Where the symbols take the states:
from | ^ ! $ & *
w73 | w963 w264 w74 w79 w941
w286 | w210 w41 w927 w641 w170
w698 | w629 w206 w952 w74 w770
w617 | w386 w726 w436 w385 w886
w963 | w941 w189 w73 w39 w79
w761 | w747 w577 w13 w507 w41
w954 | w765 w942 w655 w436 w616
w770 | w74 w331 w629 w963 w73
w188 | w880 w844 w350 w927 w694
w747 | w41 w439 w761 w83 w507
w83 | w350 w486 w507 w880 w188
w436 | w617 w696 w616 w886 w386
w942 | w634 w188 w641 w696 w384
w927 | w286 w747 w694 w170 w210
w699 | w486 w288 w845 w844 w442
w765 | w616 w634 w954 w617 w436
w264 | w189 w224 w353 w952 w321
w367 | w847 w941 w118 w577 w313
w641 | w942 w350 w170 w384 w634
w353 | w264 w480 w331 w321 w189
w507 | w83 w699 w41 w188 w350
w313 | w577 w39 w847 w845 w439
w210 | w170 w507 w286 w942 w641
w386 | w886 w669 w617 w712 w385
w847 | w313 w79 w367 w439 w577
w323 | w331 w712 w206 w264 w353
w480 | w224 w616 w856 w937 w598
w696 | w726 w927 w384 w217 w669
w655 | w954 w641 w217 w616 w765
w726 | w669 w286 w696 w655 w217
w645 | w103 w629 w39 w288 w100
w103 | w100 w770 w645 w118 w288
w384 | w696 w694 w634 w669 w726
w100 | w288 w74 w103 w367 w118
w629 | w770 w323 w698 w73 w74
w598 | w937 w617 w224 w206 w842
w442 | w844 w367 w486 w761 w13
w486 | w442 w118 w699 w13 w844
w206 | w323 w385 w842 w353 w331
w937 | w842 w386 w598 w323 w206
w616 | w436 w384 w765 w386 w617
w74 | w73 w353 w770 w941 w963
w952 | w698 w842 w321 w770 w629
w189 | w321 w598 w264 w698 w952
w634 | w384 w880 w942 w726 w696
w118 | w367 w963 w288 w313 w847
w350 | w188 w442 w83 w694 w880
w13 | w761 w313 w844 w41 w747
w845 | w699 w100 w439 w442 w486
w321 | w952 w937 w189 w629 w698
w577 | w439 w645 w313 w699 w845
w880 | w694 w13 w188 w286 w927
w385 | w712 w655 w886 w480 w856
w856 | w480 w765 w712 w598 w224
w712 | w856 w954 w385 w224 w480
w886 | w385 w217 w386 w856 w712
w331 | w353 w856 w323 w189 w264
w79 | w39 w952 w941 w103 w645
w941 | w79 w321 w963 w645 w39
w842 | w206 w886 w937 w331 w323
w170 | w641 w83 w210 w634 w942
w844 | w13 w847 w442 w747 w761
w439 | w845 w103 w577 w486 w699
w39 | w645 w698 w79 w100 w103
w224 | w598 w436 w480 w842 w937
w694 | w927 w761 w880 w210 w286
w288 | w118 w73 w100 w847 w367
w669 | w217 w210 w726 w954 w655
w217 | w655 w170 w669 w765 w954
w41 | w507 w845 w747 w350 w83

The rows follow the links: the fewer symbols apart two states are, the more alike their rows tend to be.

Named rows; a name shown again gets a slightly different row:
w350: (+201, -322, +742, -170, +276, -233, +295, +23, -88, -319, -969, +15, +147, -230, -55, -219, +96, +657, -422, -325, -115, -708, -535, -14, -28, -761, -80, -257, -503, +542, +146, +505, +26, +263, -55, +362, -567, -252, +246, +95, +120, +225, +169, +125, -280, +78, +110, +116)
w74: (-253, -75, -703, +93, -264, +322, -682, +276, -389, +798, -54, -329, +391, -382, -72, -245, +137, -87, +321, -160, -52, -590, +451, -138, -41, +827, +302, -62, +342, +140, -132, -562, -154, -610, +39, -327, +35, +146, -375, -524, +134, -283, -131, -310, -228, +183, -330, -277)
w73: (-311, -96, -665, +87, -305, +293, -710, +145, -412, +827, -14, -318, +330, -349, -160, -216, +215, -123, +298, -180, -89, -554, +521, -236, -23, +804, +287, -192, +324, +280, -133, -485, -176, -601, +74, -375, +62, +85, -261, -528, +126, -262, -171, -300, -237, +309, -388, -207)
w286: (-170, -179, +631, -452, +139, -200, +81, -576, -18, -318, -847, -101, +403, +90, +118, -50, +55, +580, -255, -226, +143, -559, -576, -88, -144, -517, -123, -639, -509, -287, -88, +519, +11, +473, -383, +688, +55, -400, +365, +220, +151, +293, +35, +123, -135, -125, -24, +50)
w367: (-405, +155, -113, +559, -433, -118, +285, -550, -72, +451, +745, -108, -397, -236, -430, +432, +277, -279, -373, -355, -157, -348, +309, -580, +227, +193, +98, +344, +49, +914, +195, +156, +67, -110, +359, -108, +189, +442, +528, -53, -10, +70, -34, +464, +133, +363, -278, +481)
w699: (+177, +225, +107, +324, -116, -332, +676, -40, +55, +86, +386, -62, -581, -502, -345, +316, +201, +66, -330, -377, -44, -408, -352, -40, +264, -460, +112, +896, -177, +996, +552, +386, -2, -8, +320, -144, -242, +408, +368, +196, +64, +10, +163, +388, +99, +226, +151, +344)
w13: (+417, +24, +378, +107, +188, -306, +600, +269, -9, -126, -240, -33, -350, -572, -228, -14, +169, +384, -329, -397, -107, -530, -543, +178, +152, -778, +110, +619, -326, +961, +543, +464, -46, +14, +182, -88, -590, +177, +227, +128, +93, +73, +252, +241, -93, +183, +277, +200)
w331: (-198, +226, -22, +191, -1, +345, +7, +854, -212, -15, +162, +23, +341, +220, +393, -92, -512, -307, +401, +387, +140, +119, +1, +57, -150, +813, -12, +435, +670, -688, -322, -491, +229, +202, +108, +108, +6, +517, -845, -134, +9, -290, +174, -435, +176, -414, -127, -383)
w645: (-479, -135, -381, +424, -474, +106, -391, -436, -278, +758, +396, -161, -33, -221, -384, +127, +370, -236, -124, -269, -274, -498, +667, -610, +128, +602, +142, -191, +174, +801, -85, -199, -9, -429, +260, -216, +159, +137, +305, -350, +55, -10, -246, +168, -122, +436, -466, +220)
w937: (-62, +38, +297, +375, +186, +302, +133, +666, -64, -418, +260, +341, +123, +545, +372, -47, -566, -413, +230, +588, +2, +696, +250, -46, -78, +521, -269, +162, +622, -560, -459, -448, +374, +320, +240, +154, -111, +386, -651, -16, -162, -97, +128, -302, +204, -375, -26, -146)
w844: (+389, +64, +283, +136, +100, -341, +677, +240, +49, -89, -92, -59, -474, -573, -250, +97, +155, +306, -318, -350, -76, -529, -528, +174, +146, -746, +159, +753, -268, +1008, +569, +458, -26, -4, +218, -107, -527, +257, +291, +173, +92, +25, +209, +266, -27, +204, +254, +214)
w118: (-457, +102, -144, +569, -459, -85, +120, -569, -145, +539, +704, -85, -319, -171, -441, +383, +274, -311, -327, -288, -262, -395, +381, -628, +202, +312, +73, +180, +64, +923, +111, +96, +50, -196, +334, -127, +230, +349, +502, -88, +29, +80, -110, +464, +80, +388, -349, +439)
w170: (-224, -5, +376, -587, +60, -209, +19, -750, +97, -314, -632, -121, +433, +185, +151, +46, +81, +473, -161, -171, +271, -347, -580, -57, -126, -399, -67, -600, -488, -609, -66, +508, +4, +514, -466, +691, +369, -489, +374, +275, +153, +275, -30, +140, +22, -252, -4, +26)
w83: (+317, -307, +687, -133, +315, -222, +325, +84, -81, -292, -890, -6, +43, -299, -74, -194, +96, +615, -400, -335, -138, -684, -559, +41, +11, -815, -25, -128, -499, +654, +158, +477, +10, +190, -19, +266, -614, -193, +277, +108, +135, +183, +217, +81, -264, +100, +122, +105)
w264: (-156, +234, -255, +114, -28, +295, -169, +819, -235, +211, +100, -124, +451, +7, +326, -146, -416, -220, +456, +208, +188, -114, -86, +78, -146, +876, +143, +450, +615, -642, -233, -537, +138, +46, +75, +35, -2, +501, -864, -223, +73, -357, +156, -442, +98, -291, -154, -437)

Each walk starts at a row. The symbols on each line, taken left to right, move it on to the next state.
Each answer is a row, close to the row of the state it stands for.
start (-483, -43, -276, +507, -452, +23, -157, -554, -192, +675, +589, -91, -217, -162, -441, +258, +314, -276, -248, -298, -263, -418, +591, -665, +184, +518, +85, -14, +75, +886, +18, -35, +60, -318, +284, -146, +206, +229, +455, -261, +15, +48, -147, +336, -51, +443, -417, +362)
$ $ ! * ^ &	(-399, -183, -544, +288, -401, +230, -573, -219, -348, +830, +188, -232, +91, -265, -314, -65, +306, -192, -27, -241, -246, -564, +721, -512, +76, +712, +207, -298, +192, +624, -123, -361, -21, -544, +132, -286, +114, +98, +129, -440, +60, -119, -242, -33, -250, +426, -471, +64)
* ! ! $	(-143, +183, +159, +313, +113, +310, +102, +788, -166, -234, +251, +145, +266, +398, +374, -38, -586, -379, +300, +517, +46, +407, +103, -6, -132, +688, -156, +328, +634, -655, -413, -462, +354, +291, +183, +140, -61, +496, -769, -75, -33, -197, +173, -352, +203, -391, -60, -220)
start (+114, -318, +729, -244, +269, -184, +251, -147, -77, -341, -988, -29, +229, -178, -8, -211, +73, +695, -363, -260, -59, -697, -530, -63, -51, -734, -43, -396, -523, +390, +37, +553, +27, +309, -156, +467, -474, -289, +317, +114, +155, +252, +150, +91, -247, -10, +104, +91)
* ! $ $ ^ $ !	(-301, +210, -81, +521, -414, -171, +371, -498, -50, +378, +762, -85, -479, -235, -412, +472, +276, -214, -332, -344, -101, -345, +186, -495, +256, +131, +104, +515, +49, +956, +278, +215, +107, -107, +348, -91, +136, +437, +520, -1, +37, +90, -43, +484, +155, +312, -235, +433)
* * ^ $	(+103, +317, +83, +379, -183, -291, +705, -148, +84, +188, +514, -104, -574, -465, -333, +370, +189, -14, -369, -355, -107, -389, -263, -151, +248, -367, +129, +875, -98, +958, +529, +408, +7, -23, +336, -113, -147, +438, +403, +192, +76, +31, +128, +422, +165, +233, +84, +353)
start (-140, +71, -582, -14, -143, +337, -543, +629, -341, +613, -56, -315, +464, -289, +144, -299, -99, -113, +496, -34, +109, -470, +166, +56, -136, +859, +301, +164, +479, -233, -124, -602, -90, -341, +20, -245, +8, +312, -686, -442, +114, -382, +4, -486, -146, +6, -238, -444)
^ ! & $ * * &	(-185, -29, -669, +18, -227, +357, -676, +428, -409, +769, -48, -307, +402, -374, +16, -286, +81, -114, +387, -115, +10, -574, +331, -91, -97, +847, +328, +7, +421, -25, -82, -581, -121, -526, +16, -314, +6, +194, -452, -523, +109, -335, -59, -410, -229, +148, -297, -349)
$ ^ & !	(-188, +233, -362, +47, -64, +288, -253, +810, -311, +328, +39, -195, +490, -69, +303, -186, -286, -209, +519, +178, +198, -203, -6, +90, -138, +859, +208, +394, +594, -587, -183, -523, +96, -61, +33, -27, +28, +450, -853, -262, +104, -340, +158, -520, +56, -250, -145, -478)
start (+6, +299, -1, +410, -229, -301, +618, -225, +46, +222, +620, -100, -555, -427, -371, +408, +234, -69, -365, -393, -76, -355, -164, -213, +274, -219, +117, +859, -122, +1009, +490, +361, +34, +34, +340, -134, -22, +491, +433, +188, +72, +50, +107, +484, +171, +266, +8, +397)
! $ & * &	(-114, +301, -55, +503, -318, -267, +577, -322, +28, +266, +687, -90, -532, -337, -389, +466, +218, -140, -360, -356, -113, -373, -68, -333, +280, -122, +128, +738, -53, +991, +433, +306, +67, -23, +367, -165, +10, +508, +455, +157, +66, +63, +97, +499, +175, +280, -59, +427)
& ! ^ ! * $	(-376, -135, -590, +213, -400, +252, -636, -94, -377, +866, +140, -244, +191, -317, -269, -108, +292, -183, +109, -248, -207, -574, +665, -425, +32, +740, +260, -303, +214, +490, -139, -426, -79, -586, +147, -309, +95, +38, -25, -523, +92, -149, -238, -104, -235, +376, -471, -46)
start (-218, -96, +505, -529, +56, -207, +57, -704, +43, -313, -720, -91, +431, +149, +131, +31, +77, +567, -227, -213, +181, -460, -584, -80, -154, -435, -94, -648, -503, -444, -87, +519, -2, +551, -441, +659, +228, -431, +346, +241, +135, +284, +12, +146, -122, -180, -11, +62)
! $ $ *	(+340, -235, +652, -85, +296, -271, +369, +192, -100, -306, -825, -9, -23, -373, -82, -218, +110, +614, -360, -333, -123, -682, -546, +92, +17, -828, +2, +16, -490, +768, +252, +444, -15, +137, +42, +231, -675, -109, +258, +117, +124, +141, +191, +113, -238, +83, +155, +118)
$ & * ^	(-62, -279, +732, -358, +186, -203, +204, -327, -89, -343, -974, -81, +341, -35, +56, -128, +67, +673, -361, -259, -7, -642, -554, -128, -96, -600, -120, -577, -522, +58, -58, +591, +38, +423, -256, +616, -170, -329, +404, +179, +135, +294, +122, +129, -218, -57, -23, +82)
start (+435, -150, +534, +29, +269, -270, +502, +281, -38, -178, -565, -39, -174, -532, -133, -130, +157, +493, -354, -362, -96, -632, -578, +143, +125, -838, +68, +316, -375, +919, +427, +459, -25, +64, +111, +39, -686, +46, +252, +100, +70, +72, +246, +147, -171, +170, +255, +146)
* * $ ^ *	(+17, -307, +742, -292, +233, -193, +222, -233, -89, -342, -949, -29, +284, -95, +51, -148, +81, +681, -343, -260, -32, -702, -572, -89, -91, -642, -130, -493, -486, +235, -32, +538, +34, +348, -180, +522, -360, -319, +327, +114, +150, +269, +120, +109, -227, -49, -21, +110)
$ * ^ ! & !	(+243, +207, +205, +244, -54, -359, +702, +89, +22, +37, +258, -86, -540, -548, -316, +255, +204, +152, -353, -372, -73, -439, -428, +53, +241, -539, +153, +875, -199, +1009, +610, +439, -9, -9, +243, -123, -323, +394, +303, +167, +87, +7, +185, +332, +65, +222, +213, +243)
start (+342, +152, +224, +194, +18, -310, +691, +149, +28, +9, +100, -83, -515, -558, -283, +164, +156, +244, -344, -361, -69, -436, -461, +90, +160, -619, +145, +830, -259, +1009, +599, +472, -9, -30, +225, -121, -423, +293, +277, +188, +66, +35, +208, +280, +27, +197, +187, +246)
$ & & & & ^	(-119, -225, +662, -398, +179, -190, +98, -496, -52, -322, -871, -81, +424, +55, +42, -95, +76, +613, -298, -265, +90, -579, -606, -113, -128, -536, -117, -612, -510, -124, -110, +556, +47, +480, -322, +679, -44, -374, +382, +208, +164, +262, +77, +136, -175, -105, -23, +71)
^ $ * *	(-222, +21, +281, -642, +10, -208, +13, -801, +136, -230, -538, -122, +366, +241, +164, +63, +89, +408, -40, -209, +334, -212, -589, -9, -138, -382, -103, -567, -497, -743, -42, +505, -74, +519, -516, +611, +451, -462, +399, +334, +113, +237, -31, +176, +26, -217, -2, -14)
start (-474, +71, -276, +546, -485, -18, -5, -594, -153, +598, +659, -83, -259, -155, -432, +312, +306, -301, -316, -326, -244, -408, +507, -647, +193, +408, +54, +120, +56, +892, +31, +7, +99, -244, +357, -102, +214, +275, +489, -165, +29, +68, -132, +371, -5, +390, -332, +413)
$ * ! ! *	(-160, +175, -520, -21, -171, +343, -465, +701, -328, +501, -37, -281, +473, -276, +174, -229, -186, -131, +487, +16, +123, -442, +67, +61, -159, +894, +284, +321, +532, -395, -133, -558, -32, -257, -22, -145, +22, +359, -747, -380, +133, -374, +41, -457, -37, -123, -221, -476)
! * ^ $	(-146, +200, +67, +283, +64, +312, +57, +789, -161, -154, +194, +101, +317, +307, +365, -64, -595, -358, +339, +437, +102, +257, +19, +10, -189, +758, -91, +367, +640, -706, -366, -452, +308, +261, +146, +154, -57, +533, -793, -74, -53, -219, +189, -422, +202, -397, -89, -318)
start (-473, -113, -339, +468, -483, +50, -293, -494, -231, +704, +497, -124, -93, -227, -419, +188, +351, -288, -222, -279, -284, -467, +600, -652, +156, +553, +110, -136, +118, +824, -59, -117, +23, -391, +244, -183, +226, +155, +378, -286, +50, +64, -180, +243, -60, +432, -461, +307)
* * & & & *	(+456, -109, +466, +44, +221, -296, +561, +241, -13, -164, -413, -39, -297, -551, -151, -89, +156, +448, -331, -351, -79, -585, -569, +157, +126, -807, +90, +485, -374, +931, +501, +481, -71, +23, +171, -23, -668, +131, +204, +125, +93, +66, +259, +182, -136, +162, +264, +123)
^ $ $ $ & ^	(+393, -199, +602, -20, +280, -269, +461, +241, -77, -221, -709, -55, -137, -452, -128, -137, +100, +542, -356, -330, -76, -690, -555, +138, +33, -849, +26, +169, -427, +820, +360, +477, -55, +87, +74, +92, -691, -65, +207, +83, +90, +110, +195, +144, -188, +108, +249, +122)
start (-170, +106, +136, -725, -37, -215, -67, -835, +201, -245, -460, -138, +346, +246, +190, +150, +96, +360, -32, -123, +322, -93, -579, +79, -112, -354, -78, -505, -496, -884, -39, +484, -134, +449, -607, +519, +585, -504, +353, +349, +105, +181, -84, +154, +55, -226, +50, -8)
^ $ & ! * ^ &	(-155, +143, -16, -736, -31, -221, -88, -783, +268, -241, -343, -123, +281, +228, +194, +136, +119, +334, +19, -80, +382, +40, -532, +173, -88, -366, -51, -480, -432, -960, +5, +428, -160, +376, -613, +473, +644, -502, +309, +370, +83, +233, -109, +160, +77, -218, +101, -56)
^ $ & ! * ^ &	(-66, +169, -89, -789, -19, -204, -132, -826, +338, -215, -235, -127, +219, +240, +199, +120, +104, +265, +82, -50, +395, +219, -458, +282, -127, -349, -36, -443, -440, -994, +85, +343, -205, +323, -609, +333, +714, -534, +301, +369, +37, +154, -172, +145, +75, -236, +168, -85)
